[ 23.1  -6.7 -11.7  30.2 -18.8  26.7 -26.2  -5.5  10.2  -0.1  11.0   7.6
  -1.6   4.8  -5.5 -21.8  -5.0  -2.9   8.0  38.0  -6.9  15.0  12.1  -3.1
  11.5 -36.7 -12.0   5.1   7.1]	(83) <17>
[ 17.9 -11.0  -1.6  -0.4  -0.4   6.8 -12.9  -2.0  11.2  -5.3  -4.1  -5.3
  -1.4 -20.5  -6.5  -2.9  -1.0  -8.1  -3.7  13.6  -7.3  18.7  12.8  -9.4
   6.4 -23.6 -16.7   6.2  -4.2]	(83) <4>
[-29.3   5.5  -5.8   6.4   3.1 -30.9  23.6   0.3  -0.6   6.8  -9.5 -13.4
  -2.1  15.3  37.1  10.6   4.7  16.2  -3.0 -13.9   5.6  13.0   7.1  -6.9
 -21.4  -8.8  15.0  -5.9  -7.2]	(78) <20>
[ -7.6   5.1  -3.6  -2.8  -5.9 -15.0   3.0  -0.6   0.5   0.1   3.4  -5.6
  -3.8  -9.2  44.7   1.1   3.1   8.9  14.3  -4.2 -13.9  19.3   3.2  -5.4
 -14.9 -30.8  12.6   0.5  -0.4]	(82) <12>
[ -9.0   3.4 -15.7 -13.6  -4.8   7.5  18.0 -18.8 -24.3   7.6  16.6   9.6
 -14.8  11.5  32.0 -20.0  -1.2   9.7  15.9  18.8  -9.5  20.0   3.8   2.5
 -12.6 -30.6  17.5  12.3   5.8]	(82) <1>
[ 30.8 -14.1 -12.9   1.5  -2.8  36.6  -7.7  -6.5   4.9   5.4   5.4  21.5
  -4.0  -4.9 -29.2 -21.2   0.1 -17.2   3.8  35.9   3.0   2.1  11.0  -1.2
  19.6 -28.4 -13.6   7.1  -0.1]	(83) <17>
[-16.0  -2.9  -4.8  10.5  13.8  -8.1  26.3 -12.2   0.8   4.1  -3.3  -4.0
   0.9  12.1  15.6   7.9   1.1   4.9  -4.3  -7.9  13.1  -2.3   1.4  -9.1
  -6.4  -9.4  -2.8  -1.4  -2.6]	(78) <20>
[-17.3  -5.2  -2.3  13.5   5.2 -20.6  36.3   7.2 -15.5   1.5  -8.8 -28.6
  -5.0  29.9   3.2   1.6   6.5  19.4  -5.5 -16.4  34.0  13.0   5.7  12.3
  -3.3  -7.3  14.7  -8.3  -2.5]	(78) <23>
[  7.3   1.0  -2.6 -20.4 -18.7   1.9 -25.1  -0.6   3.6   3.2   3.8 -13.0
   1.3 -11.3   8.7  -8.8  -3.1   7.6   3.5   8.0 -11.6  23.3  10.7   0.8
   9.2 -33.9  -5.2   2.7  -3.3]	(83) <3>
[ 21.5  -2.7   4.1  -4.0   0.0  17.3 -15.5  -2.4   1.5  -2.2   2.6  -0.3
   4.5 -13.8 -23.0   4.9   0.5 -20.1   1.0  11.6 -13.2 -11.5  -7.3  -0.6
  23.8  16.0  -1.3   4.8  -1.8]	(84) <29>
[ -7.7  -7.7   0.0   4.0  14.7 -11.7  32.7  -1.5  -8.2 -10.5  -4.0 -29.1
  -4.0  19.6  19.4  -0.5  -4.5  14.8   3.4  11.0  12.8  27.8   7.5  -6.7
 -11.4 -28.6   8.9   4.8  -6.1]	(78) <25>
[  3.2  -0.6  -8.5   5.6   7.8 -16.7  43.1  10.7 -11.1   7.2 -10.3  -6.4
  -9.5  16.7  21.1   2.4  -0.4  14.5  -6.3  -9.0  32.9   3.6   5.9   5.7
 -11.4  -9.3  14.9 -13.7  14.5]	(78) <23>
[  2.4  -5.4  -1.9  -6.2  -3.7  14.6 -20.9  -6.0   5.2   1.9  -2.5  -7.8
   4.5  -9.8 -36.6  -9.7   4.1 -14.4   5.5  20.1  -7.5  -7.3   2.5  -5.8
  18.5  -7.7   5.2   0.4  -5.1]	(84) <29>
[-13.9  -6.0  -0.8  -2.8   3.6 -33.5  44.5   3.3 -22.6   4.8 -18.7 -30.5
 -13.8  13.4  11.9  -5.7   3.2  19.4  -2.4 -11.5  27.5  21.9  10.0   0.8
  -0.7 -14.6  12.5  -0.6  -5.8]	(78) <23>
[  2.0  -2.9  -7.1  -4.1  -7.4   3.5   1.6   1.6  -5.8   4.4  -0.3   0.4
  -2.8  10.3 -14.1 -11.0  -4.5  -4.0   8.7  27.9   2.7   0.9   7.5   0.6
   9.7 -13.9   8.8  -0.3  -2.2]	(83) <3>
[-31.0  -6.0  -1.4   4.9   5.8 -19.7  26.7  11.6  -4.8   1.9  -5.0 -16.9
   3.0  27.7  14.5  10.9  -3.1   6.1   7.4  -2.2   5.2   0.9   0.2 -13.2
  -5.3   0.5  19.6  -2.3  -1.3]	(78) <20>
[ 22.0 -15.5  -8.0   3.1  13.7  15.0  37.5 -15.8 -14.4   1.2 -12.3  42.7
  -8.4 -25.1  20.5  -3.4  -3.7 -19.8 -10.1  26.0   8.9  12.5   6.5   4.3
 -14.4 -11.2 -29.2  12.1   0.8]	(78) <25>
[ 43.7  -5.1  -0.2  -5.6  -4.9  43.1 -14.3  -0.8  -1.3  -4.3   5.8   8.1
   6.9 -10.7 -43.6   2.0  -1.3 -28.1  -0.6  44.9 -16.2 -12.3  -6.9   5.5
  13.7  19.3  -4.9   4.0   7.8]	(84) <11>
[ 30.8 -14.6  -8.2   4.1 -11.4  29.1 -40.3 -14.6  15.1   2.9  16.7  11.5
   1.3   7.0 -22.9 -33.9  -2.5   2.7   7.5  34.1   0.7  42.1  16.2  -6.3
  14.5 -62.3 -20.9   6.3  -0.3]	(83) <17>
[  7.0   4.2  -3.9  -5.0  -7.4  18.0 -19.5  -1.6   3.9   3.1   3.2  20.8
  -1.9  -9.6 -38.7  -9.1   0.3 -20.4  -0.2  30.8 -20.8 -22.8   5.2   6.8
   7.8  14.4  11.2  -4.8   3.0]	(84) <11>
[ 20.3   5.0  -6.8   2.5   3.6  23.1 -19.3  -5.9   9.1  18.6   6.9  20.9
   5.6 -19.4 -56.0 -12.2   1.7 -22.0   1.4  34.7   0.8 -21.4  -6.2   6.6
   5.8   7.3  24.0  -5.8   1.3]	(84) <2>
[ -1.5  -5.4  -1.9  -0.5 -16.7  -1.2  -9.7  -4.1   6.1   5.0   1.1 -17.4
   1.3   6.9  -6.1 -22.1  -1.1   8.2   8.4   8.7   0.9  15.2  13.7  -7.7
  14.0 -28.0  -1.5   4.2  -4.7]	(83) <3>
[  2.8   1.1   2.8   2.1  -4.0   6.6 -21.3  -3.5  15.3   0.4   7.4  -3.0
  12.6  -6.4 -18.3  -7.6  -2.6  -9.6   4.7  18.0 -12.9  -5.9  -0.1  -7.9
   7.9  -5.4   4.4  -1.8  -1.7]	(84) <29>
[-22.1   9.1   5.6 -10.5 -13.1 -55.2  -5.9  15.6  -5.8   2.5   1.1  16.6
 -14.1 -13.4  29.7 -13.5   2.2  13.0   9.1 -24.2  -9.8  -8.5  -0.2   8.9
  -3.2   6.8   1.0   2.4  -0.7]	(82) <31>
[-25.0  -1.2  -3.6  11.4  10.2 -14.5  34.3  -0.1  -4.1   7.5  -4.4  -2.5
   1.6  23.5  28.8  10.6   0.8   9.0  -4.7  -7.4  16.8  -3.8   6.7  -3.0
 -18.5  -2.4  -1.5  -3.6   4.6]	(78) <20>
[ 12.0  -2.1  -4.0  -5.2  -4.0  25.2 -26.7   0.6   3.2   2.8   1.4  25.2
   9.8 -16.0 -30.9  -2.3  -1.9 -21.3   9.3  32.7 -10.7  -4.8  -3.3   4.6
   7.8  16.4  -1.3  -3.4   4.8]	(84) <11>

[ 35.8  32.3   2.0 -19.5  -2.6  -5.9 -22.0   2.2  -4.5   0.1  -9.0   6.2
   9.1  -3.2  20.6   8.8 -11.2  -2.8  27.5 -36.0  45.3   6.8  29.1  26.5
 -18.2  -2.8 -11.8 -74.9 -20.6]	K U
[-32.7   3.3   7.3   8.0   4.2  -6.6  10.9  -5.6 -35.7  -6.9  10.4 -32.1
  10.6   9.5  -0.4   5.2  -5.7 -17.0 -14.0  45.3  25.4  11.7   3.7   3.6
  17.9  24.3 -19.1  45.3  28.4]	N G
[ -4.5  -0.7   6.9 -23.7   5.4  -8.8 -47.6 -16.1 -16.8  -9.7 -15.9 -38.8
  20.9  -1.7  -1.3  14.4 -22.0  12.0  19.1 -59.0   7.2 -12.7   4.8  13.7
   0.9  13.4   2.9 -16.9 -22.8]	L P
[-11.5 -20.4   6.5 -15.9  -0.4  -5.0 -33.5 -21.5 -12.5  -5.0   3.3 -45.1
   2.4 -10.6 -11.4  11.4 -40.1  27.2  32.7 -57.8 -22.9   0.8  -4.5 -22.8
   4.4 -10.1  -1.3 -28.5  -2.9]	L Z
[-19.0  -6.2   8.3  -5.6  -1.5   8.6 -22.3 -16.3 -11.2  17.3   0.5 -80.1
   4.6  11.5   0.4   2.5 -22.7  -9.1  38.7  13.2  -6.9 -19.4   8.0 -15.2
 -20.0  -6.7   0.3  -8.3  12.9]	L P
[-20.0 -14.7   4.3 -19.5   8.1   2.0 -29.9 -21.9 -22.8   9.8  -4.5 -50.0
   4.2 -10.4  -8.4 -14.2 -22.4  10.4   8.8 -43.0 -12.1  32.5  -2.6  79.6
   1.6   7.2  -1.8  -8.9  -6.7]	L P
[-38.7 -10.9  20.4 -22.6  10.5  27.2  -4.3 -31.3 -20.7 -10.8  -0.9 -89.2
  -0.1   2.9  -5.4  -5.9 -11.3  17.7   6.1 -46.5 -10.7 -20.5 -12.7 -14.8
  10.8 -10.7   6.4   6.1 -16.8]	L P
[-11.0   6.5   2.9   2.1   7.8  -5.3 -16.5   0.7 -12.3 -11.0  -2.3 -37.5
  18.1  -2.0  -1.2   2.9  -1.8  -8.3 -22.6  60.1   0.4  -4.9  48.5  -5.8
   4.9 -25.8   6.1  17.2  20.9]	N M
[  8.1  14.1  21.8 -14.5   9.9 -16.4 -17.0   9.4   9.2   5.5 -84.7  35.8
   3.1  -6.4 -11.7   1.9  -6.3   2.4  -6.0 -19.2  13.4  12.5  20.7  14.7
  -6.5   2.4  -3.6 -43.1 -20.5]	K U
[-12.6   8.1  -0.8  -7.3 -22.1  13.1 -10.4  14.7  17.6  -8.8 -15.6 -15.6
  -2.8  44.9  -4.6 -10.3 -14.2  11.5  30.8 -29.3   5.7  -9.2   5.8  14.5
 -11.1   2.2  11.5 -24.7  14.3]	L P
[ 28.2   0.7   2.6  -0.6   3.9 -19.0 -20.8  -3.7 -15.4   2.8   6.8 -21.0
  10.9  -3.6  -6.0   9.2  -8.9   7.8  15.4  16.4  -8.0  61.0   3.6 -15.7
  12.5  22.8  -2.9   7.9  14.5]	N M
[ 17.6  -3.9  10.4 -12.8  -0.9  -6.5 -38.4 -39.7 -22.0 -13.2  -8.2 -64.9
   8.2   2.1   3.5   7.3 -15.7  -0.4   8.2 -49.7  -7.1  18.1 -21.1  -7.9
  12.1  -1.5   5.7 -11.0  -6.9]	K U
[  5.7   5.8  -6.1  -3.3   1.8   4.4 -26.8 -13.2 -27.3  -7.2  -4.8 -34.7
   6.2 -13.3 -12.3   6.2 -12.8  -0.9  -7.5 -19.2 -16.5  31.4 -15.6  -3.6
 -20.8  -6.5  24.7 -34.0 -15.6]	K U
[ -1.4 -11.5  -4.3 -16.1  -4.3  -1.2 -27.2 -21.4 -22.2   5.8 -21.7 -85.0
   5.8  12.5   6.9   9.6 -16.8  18.0  26.2  -7.5   9.3 -18.7  -4.5  -2.0
  -3.7 -17.3  -2.0 -27.3 -25.7]	L P
[ 20.4   8.1  -1.7 -16.9   4.7  -1.2 -30.7  -5.0 -10.5 -10.7  -5.0  -1.0
   8.8 -16.0  -1.3  -2.3 -18.8   3.4  25.7 -67.1  -3.1   9.2  -1.2  -1.0
   0.9  -9.7  62.5 -71.6 -24.5]	K E
[ -7.6   2.3  -1.6 -21.9  -7.3  -1.2 -21.0 -25.0 -15.2  67.8  -3.0 -62.9
   0.9   4.7   0.0  31.9 -10.8  17.1  26.3 -34.3   1.4 -18.3   0.9  16.0
  -3.7 -13.1  -5.0 -38.4 -24.7]	L P
[ 12.5   4.1  10.8  -4.7 -11.1  -6.1 -22.3 -11.4 -20.5   5.5   2.8 -41.1
   6.8  23.1   4.0  12.4   5.4  15.6  20.6 -21.8   9.8   1.6  -8.0  15.6
  17.4  25.9  -7.3   5.6  14.2]	N M
[ -9.6 -16.4   6.4  -5.9  10.8 -23.2 -37.1 -35.8 -19.4  16.6   5.4 -80.4
   5.0  -1.3  -1.0   0.3 -24.3  12.5  21.1 -56.7 -11.9  -3.8 -22.8 -25.5
  10.0   8.6  -7.2 -32.8 -15.2]	L P
[ 21.0 -15.6  13.5  -6.9 -10.2  -8.4 -40.9 -33.3  -9.1  -4.9  32.0 -26.8
   8.7   1.1   2.1  10.4 -29.2 -10.5  30.3 -55.6 -10.7 -12.8 -27.9  -5.7
  -3.5 -12.9 -10.6 -33.1 -23.7]	K E
[-11.2  -9.2   9.3  35.4   0.7  -1.3 -45.3 -16.5  -7.4 -11.7  -0.8 -74.3
  10.6  17.0   1.9   8.1 -10.1  20.1  28.5 -17.8  -8.8  -6.1  -7.8   1.7
   2.3 -11.1  -9.9 -11.4  -9.2]	L P
[ 15.3  -1.5  29.2  10.0   2.5  -8.7 -37.6   4.5  -8.8   2.6  -8.7 -15.7
  17.5 -12.4  -2.4 -20.1 -20.4  -3.9  46.0 -45.9 -14.5 -10.7   8.8 -11.1
   4.0 -18.0  13.1 -61.8 -15.8]	K E
[-12.5 -22.0   9.3 -14.0  -0.5  -7.5 -46.1 -10.7 -21.4  -0.7  -4.5 -61.4
  -6.8  -4.3   6.9  -4.7 -22.7  15.8  40.0 -53.2   2.2 -11.4 -19.9 -16.7
   8.8  -6.4   9.6 -18.2 -22.2]	L P
[ 18.6 -25.3  -6.6  -5.5 -10.6 -19.0 -24.9 -22.4 -35.7   4.1   2.4  -9.9
  12.3 -11.4   4.9   5.7 -14.7   8.1  -0.9 -52.7  -9.3  22.0 -27.2 -16.9
  17.5 -10.6  10.5 -13.8   7.5]	K U

[ -3.3 -18.1  -0.8 -20.8 -41.7  15.1 -16.1 -17.0 -63.2  -5.5 -22.3   0.2
 -13.8  -5.7 -54.2  -4.7  54.7  27.2  12.9 -35.3   9.4  -9.0   2.2  -0.6
 -24.8  28.2  -0.6  11.9  -9.9]	[93] T
[ 16.9 -21.4   8.4 -23.9 -30.8   3.1  -4.6 -12.4 -58.2  -4.1 -25.1  -7.2
 -17.5   7.6  -9.9 -12.7  35.1  30.7   7.5 -34.1   4.1  -8.5   7.2   5.9
 -20.4  13.8  12.6  22.4   3.6]	[93] T
[-12.6  -5.0  14.4 -18.6 -33.3  21.5  -0.9  -7.6 -40.5  -7.3 -36.4   2.2
 -21.3 -26.7 -13.6 -19.0  35.5  14.8  26.3 -50.3  22.3  -7.8  15.5   3.0
 -33.2  11.4  -4.2  17.7  21.4]	[87] J
[ 13.2 -27.9  12.5 -20.9 -50.8   8.1 -14.9   0.8 -69.5  -1.5 -21.5  -2.0
 -17.5  -1.2 -12.2   6.5  52.3 -10.6   3.5 -43.3   4.0  -2.9   2.9  -3.7
 -21.9  30.3   6.0  20.6  16.9]	[96] S
[  8.8 -42.0   0.8 -19.5 -42.9  10.0 -10.3  -3.8 -77.7  -4.5 -10.8  -0.1
 -11.3  -2.6 -17.3  -2.3  55.7  28.4  10.0 -40.1  12.3   2.5   4.8  -3.1
 -17.8  10.1   3.4  13.0  10.4]	[96] S
[ -0.1 -19.4  11.1 -14.9 -39.2  14.1 -10.6  -0.2 -54.2 -19.3  -9.1 -57.5
 -14.5   3.5  -9.4   8.9  58.7  20.5  13.1 -21.2   7.3 -13.2  -9.0   5.4
 -16.1  22.9   0.0   4.8  18.1]	[96] S
[  8.2  -3.0  18.5 -14.4 -19.9   9.6  -6.6 -14.2 -48.6  -5.0 -40.4 -11.7
 -16.5 -17.8 -20.0 -41.9  22.2   4.0  22.4 -53.4  18.9  -8.1  -1.4   6.7
 -34.7   3.8   3.7  13.7  15.7]	[87] C
[  1.1 -12.1  22.9 -21.4 -30.5   6.9  -6.3 -16.0 -67.5  -5.4 -51.7  -8.7
 -15.6 -23.0 -21.2 -43.1  31.7  32.0  31.2 -64.4  19.5 -10.4   6.2  -0.1
 -40.1  28.3   9.5  19.6  22.5]	[87] C
[  5.8 -29.4   2.3 -26.6 -45.6  10.4 -11.8 -11.2 -55.0  -8.7 -29.6  -4.9
 -20.1   1.3  -8.0  -2.5  46.1  24.3   8.7 -32.4  11.4  -1.8   0.9  -3.0
 -22.6  10.4  13.4  16.4   8.7]	[93] T
[ -6.7  -2.1   4.8 -18.0 -17.4  10.1  -1.6  -2.5 -27.5  -0.6 -30.2  13.3
 -13.1  -5.4  -9.8 -16.2  24.0   8.2   5.2 -18.8  12.2  -1.3   6.0   5.8
 -21.6  14.3  -4.1   9.8   3.9]	[87] J
[ 37.8 -19.0  14.7  -0.2 -33.1   8.3  -7.6 -10.6 -64.3  -1.0 -21.7   6.6
 -12.9   0.5 -10.2  -5.5  53.5  22.0  -1.7 -31.0   5.9   2.0   0.3   8.7
 -18.2  15.0   9.5  23.3  12.5]	[96] S
[  4.7 -11.4  19.0  -1.9 -30.0  10.5 -20.2  30.3 -48.8 -13.5 -31.9  10.1
 -25.4 -18.8 -10.6 -30.0  27.1  14.6  28.4 -37.2   9.5  -8.8  -3.2  -1.1
 -36.4  35.3  15.3  12.1   8.0]	[95] V
